Below are the code and all the weights of a small trained network. Each question names an input and a class and asks about switching units off, where a switched-off unit gives its printed mean instead of its output.

import numpy as np


def w(rows, s, z=0):
    codes = np.array(rows[::2]) - 128.0
    scale = np.full(codes.shape[1], s)
    scale[-1] = z or s
    return codes * scale


def norm(h):
    return h / np.sqrt((h * h).mean(-1, keepdims=True) + 1e-5)


def f(y):
    return np.maximum(y, 0)


def log_softmax(a):
    a = a - a.max(-1, keepdims=True)
    return a - np.log(np.exp(a).sum(-1, keepdims=True))


def net(x, mask):
    res = np.array(x, float).reshape(1, 6) / 4 @ E
    u = 0
    for l in range(2):
        y = f(norm(res) @ A[l][:, :-1].T + A[l][:, -1])
        res = res + np.where(mask[u : u + 8], y, B[l][:, -1]) @ B[l][:, :-1]
        u += 8
    return log_softmax(norm(res)[-1] @ U[:, :-1].T + U[:, -1])


A, B = {}, {}
E = w([
[112,75,122,134,156],'x0',
[122,94,26,202,15],'x1',
[64,129,216,254,80],'x2',
[129,127,128,130,124],'x3',
[242,185,118,170,252],'x4',
[131,136,132,127,125],'x5',
],0.0056)
A[0] = w([
[108,192,116,53,141,106],'0.n1',
[135,186,126,113,180,129],'0.n2',
[190,106,47,37,206,162],'0.n3',
[107,172,61,167,69,160],'0.n4',
[221,80,104,219,148,124],'0.n5',
[94,143,161,201,146,207],'0.n6',
[57,165,94,3,58,250],'0.n7',
[73,120,140,182,122,139],'0.n8',
],0.0068,0.0025)
B[0] = w([
[200,94,145,132,141,179],'0.n1',
[84,27,175,196,168,184],'0.n2',
[128,96,152,172,141,254],'0.n3',
[155,54,117,169,180,192],'0.n4',
[156,201,104,44,69,190],'0.n5',
[65,230,2,124,78,195],'0.n6',
[117,42,103,151,145,248],'0.n7',
[186,180,175,136,128,173],'0.n8',
],0.0075,0.0057)
A[1] = w([
[41,149,255,59,61,92],'1.n1',
[184,181,88,119,116,182],'1.n2',
[161,178,171,146,150,179],'1.n3',
[217,41,77,96,165,123],'1.n4',
[104,177,173,175,218,114],'1.n5',
[50,85,185,4,156,100],'1.n6',
[112,63,224,69,191,157],'1.n7',
[70,140,176,190,36,252],'1.n8',
],0.008,0.0034)
B[1] = w([
[240,124,66,73,130,170],'1.n1',
[130,111,191,49,88,180],'1.n2',
[91,107,141,72,157,184],'1.n3',
[97,109,210,143,82,254],'1.n4',
[65,121,104,106,127,199],'1.n5',
[187,131,164,115,2,188],'1.n6',
[179,199,119,150,139,234],'1.n7',
[145,175,72,139,180,226],'1.n8',
],0.0097,0.0065)
U = w([
[163,66,219,107,47,222],'0',
[199,198,30,88,129,251],'1',
[72,3,104,142,67,11],'2',
[86,135,35,198,87,60],'3',
[165,117,198,100,207,26],'4',
[4,201,148,80,177,69],'5',
],0.013,0.0023)

Each question gives the input, the list of numbers given to net, and the class t.
The units are the neurons (one row each of A and B). Each row of codes is followed by its name. A weight is (code - 128) times the scale printed after its matrix; where a second scale follows, it is the last column's (A, B and U).
mask holds one flag per neuron, layer by layer. A switched-off neuron (its flag False) gives its mean, the last column of its row in B, instead of its output. The means were averaged over made-up inputs and are rounded, as every weight is.
A unit's drop is (log p(t) with every unit on - log p(t) with that unit switched off) / (log p(t) with every unit on - log p(t) with every unit switched off).
The circuit of an input: a set's keep is (log p(t) with only the set's units on - log p(t) with every unit switched off) / (log p(t) with every unit on - log p(t) with every unit switched off). Starting from the 12 units with the biggest drops (on a tie, the unit counted first), units are removed one at a time, each time the one whose removal leaves the highest keep (on an exact tie, the one counted first), for as long as the keep stays at least 0.8.
circuit, biggest first: the units of the circuit, biggest drop first
k most important neurons: the k neurons with the biggest drops, biggest first
top k neurons in layer l: the k neurons of layer l with the biggest drops, biggest first
input [0,-7,-3,-2,-2,2], class 0: circuit, biggest first -> 1.n6
input [4,-5,3,-2,1,-6], class 5: circuit, biggest first -> 1.n5, 0.n6
input [3,1,7,-5,-1,-1], class 3: 2 most important neurons -> 0.n6, 1.n7
input [6,7,0,1,1,8], class 0: top 2 neurons in layer 1 -> 1.n2, 1.n5
input [-6,8,-1,-8,6,8], class 0: circuit, biggest first -> 1.n2, 1.n8, 1.n7
input [2,2,1,-5,-7,-7], class 3: 3 most important neurons -> 1.n8, 1.n4, 1.n2
input [-7,1,4,0,-4,3], class 3: circuit, biggest first -> 0.n6, 1.n2
input [-4,4,0,0,2,4], class 0: top 2 neurons in layer 0 -> 0.n4, 0.n6
input [2,8,7,7,-6,0], class 3: circuit, biggest first -> 1.n8, 1.n4
input [-3,-4,-7,-6,0,-7], class 0: circuit, biggest first -> 1.n4, 1.n8
input [8,6,-5,2,7,1], class 0: 2 most important neurons -> 1.n4, 0.n5
input [-6,5,7,1,8,5], class 1: top 2 neurons in layer 1 -> 1.n4, 1.n2
input [-7,3,6,-3,4,-8], class 1: circuit, biggest first -> 1.n4, 0.n5
input [-3,1,-5,1,3,-7], class 0: circuit, biggest first -> 1.n4
input [-3,2,3,2,-6,-6], class 3: 3 most important neurons -> 1.n8, 0.n7, 0.n4
input [6,5,3,-5,2,4], class 1: 2 most important neurons -> 0.n5, 1.n4
input [3,-7,1,-8,-3,3], class 1: top 3 neurons in layer 1 -> 1.n7, 1.n1, 1.n4
input [-8,1,-2,0,-3,-4], class 2: 2 most important neurons -> 0.n7, 1.n6
input [-5,-1,-6,-2,2,-8], class 4: top 3 neurons in layer 1 -> 1.n6, 1.n7, 1.n2
input [-7,6,6,4,-7,0], class 3: circuit, biggest first -> 1.n8
input [-4,-3,-6,-4,3,3], class 4: top 2 neurons in layer 1 -> 1.n6, 1.n7
